cols: P C H B Q
[156  81 156 156 113] : vunu
[198 106 131 149 143] : lat
[157 106 131 149 143] : reb
[127  81 141 149 143] : Fakim
shift +1: [81] => [82]
howmany vunu: [156] => 3

cols: A S G J Y F T V
[123 144  89  68 116 125  49  80]  Tup
[123 144  89  68 116 197  49  80]  Sog
[123 180  89  68 215 125  49  80]  Zofuz
[126 196 133 174 123 196 196 196]  gubup
[109 147  36 116 215  99 180 196]  Bena
down: [123 123 126] => A
down: [ 68 174] => J
common gubup Bena:  => [196]
shift +1: [123 144  89  68] => [124 145  90  69]
q: [123 144  89  68 116 125  49  80] => Tup
howmany gubup: [195] => 0
common Bena Tup:  => [116]

cols: M K N W Z
[204 130 130  79 176]  Biso
[ 80 130 130  35 176]  gef
[204 118 130  79 176]  napup
shift -1: [35] => [34]
next: [118 130] => [79]
q: [204 130 130  79 176] => Biso
howmany Biso: [79] => 1
shift +1: [130] => [131]

cols: lorur kelu lirav defif Desat furak Bon vomeg
[144 123 102 157 150 151 100 128]  meb
[167 117 117 125 109 109 117 109]  Zufu
[134  64 120 134 120  84  79 201]  fuz
[112 121  90 133 111  88 126 102]  kevaz
[169 173 127 112 136 142 106 101]  bop
[150 110 120 118 133 151 123  96]  Lok
[144 123 102 157 150 151 100 160]  Disi
[109 111 140  90 105 132 131  87]  zizaz
[ 75 184 142 130 151 150 100 167]  zuti
[120 150 135 114  89 141 108 145]  kife
howmany fuz: [134] => 2
howmany Zufu: [117] => 3
q: [144 123 102 157 150 151 100 160] => Disi
next: [120 150 135 114  89 141] => [108]
shift +1: [79] => [80]

cols: R D U E
[149 129  70 104] = lon
[152 135 133  99] = Zodiv
[122 123 202 136] = zusu
[148 133 129  80] = Gifi
[147 135 130  90] = Lonez
[149 129 133 104] = Bogon
[152 135 133  70] = gapor
[149 129 128  79] = kadi
[ 94 111 125 216] = Kiza
[ 92  69 124 202] = Fulu
[123 126 129 140] = koper
[ 90 114 122 208] = puzu
common gapor lon:  => [70]
down: [ 79 216 202 140 208] => E
common Fulu zusu:  => [202]
down: [129 111  69] => D

cols: nolu Gapaz duka Gises
[158 136  62 190] : Tuz
[153 119 118 182] : kep
[ 48 177  85  78] : Tika
[151 144  44 184] : gino
[158 136  62  84] : Lik
howmany kep: [183] => 0
down: [85 44 62] => duka

cols: mema Rurug segof zogif
[155 109 137 125] -> Nor
[115 158 108 154] -> Gav
[137 156 128 131] -> resis
[167 108 158 116] -> saza
[117 208 135 157] -> Vel
[121 112 127 129] -> gamub
[163  98 150 117] -> Nera
[135 109 168 103] -> Todop
[147 100 156 126] -> sok
[169 144 168 137] -> Vevot
[121 122 157 113] -> bamom
next: [108 158] => [116]
shift -1: [115 158] => [114 157]
shift -1: [163] => [162]
common resis sok:  => [156]

cols: pib Rifer Pup banof
[157 141 157 147] = tor
[151 124 166 115] = voti
[157 141 132 132] = pizuf
howmany pizuf: [132] => 2
shift +1: [151 124 166] => [152 125 167]
next: [141 157] => [147]

cols: tuni godas Kovo Rasi
[112 128 124 109] : zat
[ 64 107 129  78] : Dob
[105 101  78 154] : mag
[138 129 138 138] : siru
howmany siru: [138] => 3
next: [129 138] => [138]
howmany zat: [112] => 1

cols: bosal Gelop pugi Lased zil Guse sobu mari
[ 88  88 199 135 132  88  88 135]  vude
[159 124 124  91 139 107 172 124]  tof
[ 89  88 139  86 205 121 173  86]  zeri
[149 155 150 145 139  69 160 144]  did
howmany zeri: [172] => 0
next: [124  91 139 107 172] => [124]
shift -1: [149 155 150] => [148 154 149]
howmany tof: [124] => 3
howmany vude: [88] => 4

cols: Poki ner Sapot fevu
[211 140  98 161] : Papum
[211 140  98 107] : zeto
[140 140 106 161] : vog
q: [211 140  98 107] => zeto
shift +1: [211 140  98] => [212 141  99]
down: [107 161] => fevu
howmany vog: [107] => 0

